Below is a small trained network, with its code and all its weights. Each question gives an input and a class and asks what happens when units are switched off, that is, made to give their printed mean instead of their output.

import numpy as np


def w(rows, s, z=0):
    codes = np.array(rows[::2]) - 128.0
    scale = np.full(codes.shape[1], s)
    scale[-1] = z or s
    return codes * scale


def f(y):
    return y / 2 * (1 + np.tanh(0.7978845608 * (y + 0.044715 * y**3)))


def log_softmax(a):
    a = a - a.max(-1, keepdims=True)
    return a - np.log(np.exp(a).sum(-1, keepdims=True))


def net(x, mask):
    res = np.array(x, float).reshape(1, 3) / 4 @ E
    y = f(res @ A[0][:, :-1].T + A[0][:, -1])
    res = res + np.where(mask, y, B[0][:, -1]) @ B[0][:, :-1]
    return log_softmax(res[-1] @ U[:, :-1].T + U[:, -1])


A, B = {}, {}
E = w([
[232,221,49,155,151,147,203,95],'x0',
[49,197,218,156,155,129,187,77],'x1',
[113,179,113,227,2,214,124,143],'x2',
],0.0099)
A[0] = w([
[98,172,162,180,71,217,91,143,131],'neuron 0',
[90,167,136,95,220,44,68,104,90],'neuron 1',
[192,108,127,145,95,94,78,113,254],'neuron 2',
[130,123,154,48,245,85,145,162,164],'neuron 3',
[207,42,53,111,63,113,50,250,50],'neuron 4',
[8,204,220,189,170,111,218,112,79],'neuron 5',
[71,128,191,69,76,133,51,149,47],'neuron 6',
[86,110,141,96,106,131,85,158,237],'neuron 7',
[116,166,142,179,2,112,105,158,74],'neuron 8',
[63,106,149,92,82,115,50,114,64],'neuron 9',
[152,100,147,95,175,84,119,110,52],'neuron 10',
[151,138,148,159,43,182,106,130,38],'neuron 11',
[203,222,56,119,147,182,224,80,54],'neuron 12',
[75,55,166,119,103,148,104,114,66],'neuron 13',
[66,127,188,127,90,129,45,141,135],'neuron 14',
[108,97,205,54,118,187,98,190,229],'neuron 15',
],0.0091,0.0085)
B[0] = w([
[33,124,102,93,64,74,126,87,240],'neuron 0',
[62,128,134,91,120,92,117,152,194],'neuron 1',
[135,135,117,147,121,163,72,63,227],'neuron 2',
[71,175,131,134,68,88,73,114,251],'neuron 3',
[119,75,47,184,215,150,62,202,250],'neuron 4',
[135,56,66,210,248,200,47,193,246],'neuron 5',
[157,138,157,140,177,55,186,146,186],'neuron 6',
[161,171,174,146,102,160,142,90,234],'neuron 7',
[95,105,87,88,69,42,129,155,213],'neuron 8',
[196,103,149,105,143,63,193,165,182],'neuron 9',
[90,49,73,71,113,11,178,235,163],'neuron 10',
[125,113,93,110,132,69,112,194,180],'neuron 11',
[190,161,176,151,122,70,159,153,220],'neuron 12',
[176,122,163,92,172,55,207,198,177],'neuron 13',
[181,146,132,139,127,112,110,108,218],'neuron 14',
[161,185,171,146,144,143,117,95,245],'neuron 15',
],0.012,0.011)
U = w([
[108,41,90,171,215,189,78,167,117],'0',
[17,117,111,82,58,80,112,140,102],'1',
[242,173,152,129,142,99,178,143,88],'2',
[101,240,143,154,86,249,77,60,255],'3',
[106,86,127,79,120,166,196,114,88],'4',
],0.013,0.0099)

Each question gives the input, the list of numbers given to net, and the class t.
The units are the neurons (one row each of A and B). Each row of codes is followed by its name. A weight is (code - 128) times the scale printed after its matrix; where a second scale follows, it is the last column's (A, B and U).
mask holds one flag per neuron, in row order. A switched-off neuron (its flag False) gives its mean, the last column of its row in B, instead of its output. The means were averaged over made-up inputs and are rounded, as every weight is.
A unit's drop is (log p(t) with every unit on - log p(t) with that unit switched off) / (log p(t) with every unit on - log p(t) with every unit switched off).
The circuit of an input: a set's keep is (log p(t) with only the set's units on - log p(t) with every unit switched off) / (log p(t) with every unit on - log p(t) with every unit switched off). Starting from the 12 units with the biggest drops (on a tie, the unit counted first), units are removed one at a time, each time the one whose removal leaves the highest keep (on an exact tie, the one counted first), for as long as the keep stays at least 0.8.
circuit, biggest first: the units of the circuit, biggest drop first
most important unit: the unit with the biggest drop
top k neurons: the k neurons with the biggest drops, biggest first
drop of u: that unit's drop, to one decimal
input [8,5,6], class 2: circuit, biggest first	(neuron 12)
input [0,5,7], class 1: top 2 neurons	(neuron 0; neuron 8)
input [2,0,3], class 3: circuit, biggest first	(neuron 10; neuron 13)
input [-4,5,-5], class 0: top 2 neurons	(neuron 5; neuron 0)
input [-1,5,2], class 0: top 2 neurons	(neuron 5; neuron 3)
input [2,-6,7], class 1: top 3 neurons	(neuron 5; neuron 8; neuron 0)
input [3,-3,3], class 3: top 2 neurons	(neuron 5; neuron 10)
input [5,5,-3], class 0: top 3 neurons	(neuron 5; neuron 7; neuron 15)
input [6,-6,5], class 0: top 3 neurons	(neuron 4; neuron 7; neuron 15)
input [6,8,-8], class 0: top 3 neurons	(neuron 5; neuron 0; neuron 8)
input [-5,5,-1], class 0: top 2 neurons	(neuron 5; neuron 12)
input [6,-2,-6], class 1: top 3 neurons	(neuron 3; neuron 15; neuron 7)
input [2,1,-3], class 3: top 2 neurons	(neuron 8; neuron 0)
input [3,5,-8], class 1: most important unit	neuron 3
input [3,-1,0], class 3: drop of neuron 6	0.2
input [-4,5,0], class 0: drop of neuron 5	3.8
input [5,3,6], class 1: drop of neuron 0	0.7
